Here is a tiny trained network, its code and every weight. The questions are about switching its units off for an input and a target symbol, where a switched-off unit gives its printed mean instead of its output.

import numpy as np


def w(rows, s, z=0):
    codes = np.array(rows[::2]) - 128.0
    scale = np.full(codes.shape[1], s)
    scale[-1] = z or s
    return codes * scale


def norm(h):
    return h / np.sqrt((h * h).mean(-1, keepdims=True) + 1e-5)


def f(y):
    return np.maximum(y, 0)


def softmax(a):
    e = np.exp(a - a.max(-1, keepdims=True))
    return e / e.sum(-1, keepdims=True)


def log_softmax(a):
    a = a - a.max(-1, keepdims=True)
    return a - np.log(np.exp(a).sum(-1, keepdims=True))


def net(x, mask):
    ids = ['αεζθλπσφω'.index(c) for c in x.split()]
    T = len(ids)
    res = E[ids] + P[:T]
    r = norm(res)
    for j in range(2):
        rows = slice(2 * j, 2 * j + 2)
        q, k, v = (r @ M[0][rows].T for M in (Q, K, V))
        z = softmax(np.where(np.tri(T) > 0, q @ k.T / 2**0.5, -1e9)) @ v
        o = O[0][rows]
        res = res + np.where(mask[j], z, o[:, -1]) @ o[:, :-1]
    y = f(norm(res) @ A[0][:, :-1].T + A[0][:, -1])
    res = res + np.where(mask[2:14], y, B[0][:, -1]) @ B[0][:, :-1]
    return log_softmax(norm(res)[-1] @ U[:, :-1].T + U[:, -1])


Q, K, V, O, A, B = {}, {}, {}, {}, {}, {}
E = w([
[91,215,128,180],'α',
[138,184,138,149],'ε',
[194,154,150,138],'ζ',
[195,129,56,58],'θ',
[237,151,106,91],'λ',
[213,65,171,107],'π',
[73,79,148,168],'σ',
[197,158,173,22],'φ',
[140,97,87,248],'ω',
],0.013)
P = w([
[96,106,52,60],'0',
[214,114,55,29],'1',
[140,149,71,98],'2',
[165,136,137,115],'3',
[149,144,153,136],'4',
[208,124,150,73],'5',
[170,134,170,131],'6',
[161,120,143,97],'7',
[168,112,168,125],'8',
[165,107,178,123],'9',
[175,114,177,122],'10',
[169,109,186,134],'11',
[254,75,175,36],'12',
[222,79,201,122],'13',
],0.0076)
Q[0] = w([
[98,130,2,232],'H1',
[48,101,187,66],'H1',
[58,136,13,48],'H2',
[146,218,176,154],'H2',
],0.0058)
K[0] = w([
[123,110,35,103],'H1',
[116,91,2,83],'H1',
[120,110,101,50],'H2',
[191,67,107,220],'H2',
],0.0072)
V[0] = w([
[105,98,61,254],'H1',
[59,138,188,101],'H1',
[67,252,109,168],'H2',
[84,187,129,19],'H2',
],0.0094)
O[0] = w([
[122,83,32,41,5],'H1',
[146,254,177,52,23],'H1',
[219,198,63,129,181],'H2',
[63,237,199,156,132],'H2',
],0.0091,0.0031)
A[0] = w([
[72,32,183,57,1],'N1',
[148,53,55,195,180],'N2',
[153,213,237,146,175],'N3',
[136,163,232,1,117],'N4',
[53,114,75,55,24],'N5',
[154,113,44,132,73],'N6',
[180,116,66,155,152],'N7',
[14,159,93,149,83],'N8',
[108,120,158,141,95],'N9',
[74,189,127,85,112],'N10',
[63,84,80,90,97],'N11',
[123,130,40,93,45],'N12',
],0.0095,0.0051)
B[0] = w([
[80,190,114,82,138],'N1',
[194,121,148,77,214],'N2',
[121,119,177,220,254],'N3',
[170,146,209,166,176],'N4',
[138,47,182,57,130],'N5',
[175,112,144,95,151],'N6',
[124,65,156,110,197],'N7',
[153,204,143,153,140],'N8',
[147,130,135,180,137],'N9',
[111,103,2,178,141],'N10',
[147,101,185,47,136],'N11',
[180,124,115,33,136],'N12',
],0.0088,0.0082)
U = w([
[149,210,60,170,155],'α',
[137,90,123,175,58],'ε',
[136,80,127,207,82],'ζ',
[144,82,91,49,116],'θ',
[241,187,93,143,179],'λ',
[131,59,204,130,2],'π',
[77,55,172,123,181],'σ',
[174,166,234,150,166],'φ',
[194,2,51,108,152],'ω',
],0.008,0.0059)

Each question gives the input, a string of symbols that net reads in full, and the target symbol t.
The units are the heads (2 rows each of Q, K, V and O) and the neurons (one row each of A and B). Each row of codes is followed by its name. A weight is (code - 128) times the scale printed after its matrix; where a second scale follows, it is the last column's (O, A, B and U).
mask holds one flag per unit, heads first, then neurons. A switched-off unit (its flag False) gives its mean, the last column of its rows in O or B, instead of its output. The means were averaged over made-up inputs and are rounded, as every weight is.
A unit's drop is (log p(t) with every unit on - log p(t) with that unit switched off) / (log p(t) with every unit on - log p(t) with every unit switched off).
The circuit of an input: a set's keep is (log p(t) with only the set's units on - log p(t) with every unit switched off) / (log p(t) with every unit on - log p(t) with every unit switched off). Starting from the 12 units with the biggest drops (on a tie, the unit counted first), units are removed one at a time, each time the one whose removal leaves the highest keep (on an exact tie, the one counted first), for as long as the keep stays at least 0.8.
circuit, biggest first: the units of the circuit, biggest drop first
k most important neurons: the k neurons with the biggest drops, biggest first
heads that matter: for each layer, one digit per head in row order, 1 if its drop is at least 0.15 and else 0, layers parted by /
drop of u: that unit's drop, to one decimal
input π ω ζ φ φ θ, target φ: circuit, biggest first	H2; N4
input π π π, target σ: heads that matter	01
input λ α α π ε ε ω θ ε, target ω: circuit, biggest first	H2; N3
input α π ω α π, target ω: circuit, biggest first	H2; H1; N3
input π ζ ω π α π ε π φ π α ω λ α, target ω: circuit, biggest first	H2; N3
input φ π α α φ φ α θ, target φ: circuit, biggest first	H2
input σ ω α θ λ, target ω: heads that matter	10
input π π α ζ ω α ζ, target ω: heads that matter	01
input α α θ σ α, target α: heads that matter	10
input θ α ω θ α ω ε, target ω: heads that matter	01
input π ε α π σ ζ ω, target ω: 2 most important neurons	N3; N4
input α φ ζ ω σ, target ω: 2 most important neurons	N3; N4
input σ α φ ω ω ω α φ ω α ω π π α, target ω: drop of H2	0.7
input ω α ω φ ω π ω π ζ σ, target ω: drop of H1	0.2
input ω α α α σ ω π θ α π λ, target ω: drop of N12	0.0
input α α α α, target α: most important neuron	N2
